Below is a small trained network, with its code and all its weights. Each question gives an input and a class and asks what happens when units are switched off, that is, made to give their printed mean instead of their output.

import numpy as np


def w(rows, s, z=0):
    codes = np.array(rows[::2]) - 128.0
    scale = np.full(codes.shape[1], s)
    scale[-1] = z or s
    return codes * scale


def f(y):
    return y / 2 * (1 + np.tanh(0.7978845608 * (y + 0.044715 * y**3)))


def log_softmax(a):
    a = a - a.max(-1, keepdims=True)
    return a - np.log(np.exp(a).sum(-1, keepdims=True))


def net(x, mask):
    res = np.array(x, float).reshape(1, 2) / 4 @ E
    y = f(res @ A[0][:, :-1].T + A[0][:, -1])
    res = res + np.where(mask, y, B[0][:, -1]) @ B[0][:, :-1]
    return log_softmax(res[-1] @ U[:, :-1].T + U[:, -1])


A, B = {}, {}
E = w([
[37,139,53,77,85,90,99,152,136],'x0',
[205,202,101,131,5,177,127,176,184],'x1',
],0.015)
A[0] = w([
[129,111,157,91,170,61,135,100,108,77],'neuron 1',
[90,155,58,35,146,91,96,152,85,196],'neuron 2',
[24,95,96,122,108,179,64,191,170,67],'neuron 3',
[167,123,221,176,169,147,167,123,168,101],'neuron 4',
[109,49,160,139,207,95,179,134,80,127],'neuron 5',
[222,140,205,177,173,162,91,59,105,121],'neuron 6',
[113,122,89,124,215,89,155,65,127,130],'neuron 7',
[101,61,120,138,147,93,111,63,127,86],'neuron 8',
[171,132,198,183,103,177,166,55,114,75],'neuron 9',
[133,109,126,136,47,255,109,175,133,95],'neuron 10',
[151,151,115,149,128,89,120,112,77,255],'neuron 11',
[174,143,178,127,156,161,153,130,69,122],'neuron 12',
[180,175,139,115,64,209,154,157,171,107],'neuron 13',
[77,152,217,92,166,91,101,118,65,115],'neuron 14',
],0.0083,0.0089)
B[0] = w([
[128,118,170,60,160,143,114,174,156,172],'neuron 1',
[151,129,65,160,49,168,90,105,114,231],'neuron 2',
[22,85,126,59,92,173,85,172,45,176],'neuron 3',
[92,102,83,95,137,179,125,47,67,213],'neuron 4',
[143,129,150,124,119,134,165,165,175,240],'neuron 5',
[86,133,115,144,65,183,117,106,84,247],'neuron 6',
[110,130,137,150,135,107,169,181,126,207],'neuron 7',
[70,141,190,111,133,114,167,143,119,180],'neuron 8',
[112,93,140,77,111,163,110,122,63,202],'neuron 9',
[117,104,195,90,178,131,176,188,138,210],'neuron 10',
[246,171,97,247,49,85,177,34,167,211],'neuron 11',
[124,99,107,101,99,141,109,90,62,187],'neuron 12',
[119,124,194,117,133,131,187,162,135,247],'neuron 13',
[134,97,164,123,104,145,167,197,148,195],'neuron 14',
],0.011,0.012)
U = w([
[92,98,198,118,152,138,197,189,171,70],'0',
[49,86,105,110,121,170,108,105,87,65],'1',
[179,129,115,248,120,120,171,96,182,254],'2',
[129,117,128,110,203,108,106,110,157,51],'3',
],0.015,0.0064)

Each question gives the input, the list of numbers given to net, and the class t.
The units are the neurons (one row each of A and B). Each row of codes is followed by its name. A weight is (code - 128) times the scale printed after its matrix; where a second scale follows, it is the last column's (A, B and U).
mask holds one flag per neuron, in row order. A switched-off neuron (its flag False) gives its mean, the last column of its row in B, instead of its output. The means were averaged over made-up inputs and are rounded, as every weight is.
A unit's drop is (log p(t) with every unit on - log p(t) with that unit switched off) / (log p(t) with every unit on - log p(t) with every unit switched off).
The circuit of an input: a set's keep is (log p(t) with only the set's units on - log p(t) with every unit switched off) / (log p(t) with every unit on - log p(t) with every unit switched off). Starting from the 12 units with the biggest drops (on a tie, the unit counted first), units are removed one at a time, each time the one whose removal leaves the highest keep (on an exact tie, the one counted first), for as long as the keep stays at least 0.8.
circuit, biggest first: the units of the circuit, biggest drop first
k most important neurons: the k neurons with the biggest drops, biggest first
drop when u is switched off: that unit's drop, to one decimal
input [-3,-3], class 2: circuit, biggest first -> [neuron 10; neuron 3]
input [-3,2], class 2: circuit, biggest first -> [neuron 3]
input [-2,-3], class 2: circuit, biggest first -> [neuron 10; neuron 3]
input [-6,6], class 0: 4 most important neurons -> [neuron 13; neuron 10; neuron 2; neuron 3]
input [-8,7], class 1: 3 most important neurons -> [neuron 4; neuron 6; neuron 9]
input [-5,-4], class 1: 2 most important neurons -> [neuron 4; neuron 6]
input [-2,3], class 2: 2 most important neurons -> [neuron 3; neuron 1]
input [-7,8], class 0: drop when neuron 10 is switched off -> 0.9
input [-5,-3], class 1: drop when neuron 4 is switched off -> 0.1
input [1,-3], class 2: drop when neuron 13 is switched off -> 0.1
input [-3,-1], class 2: drop when neuron 3 is switched off -> 0.5
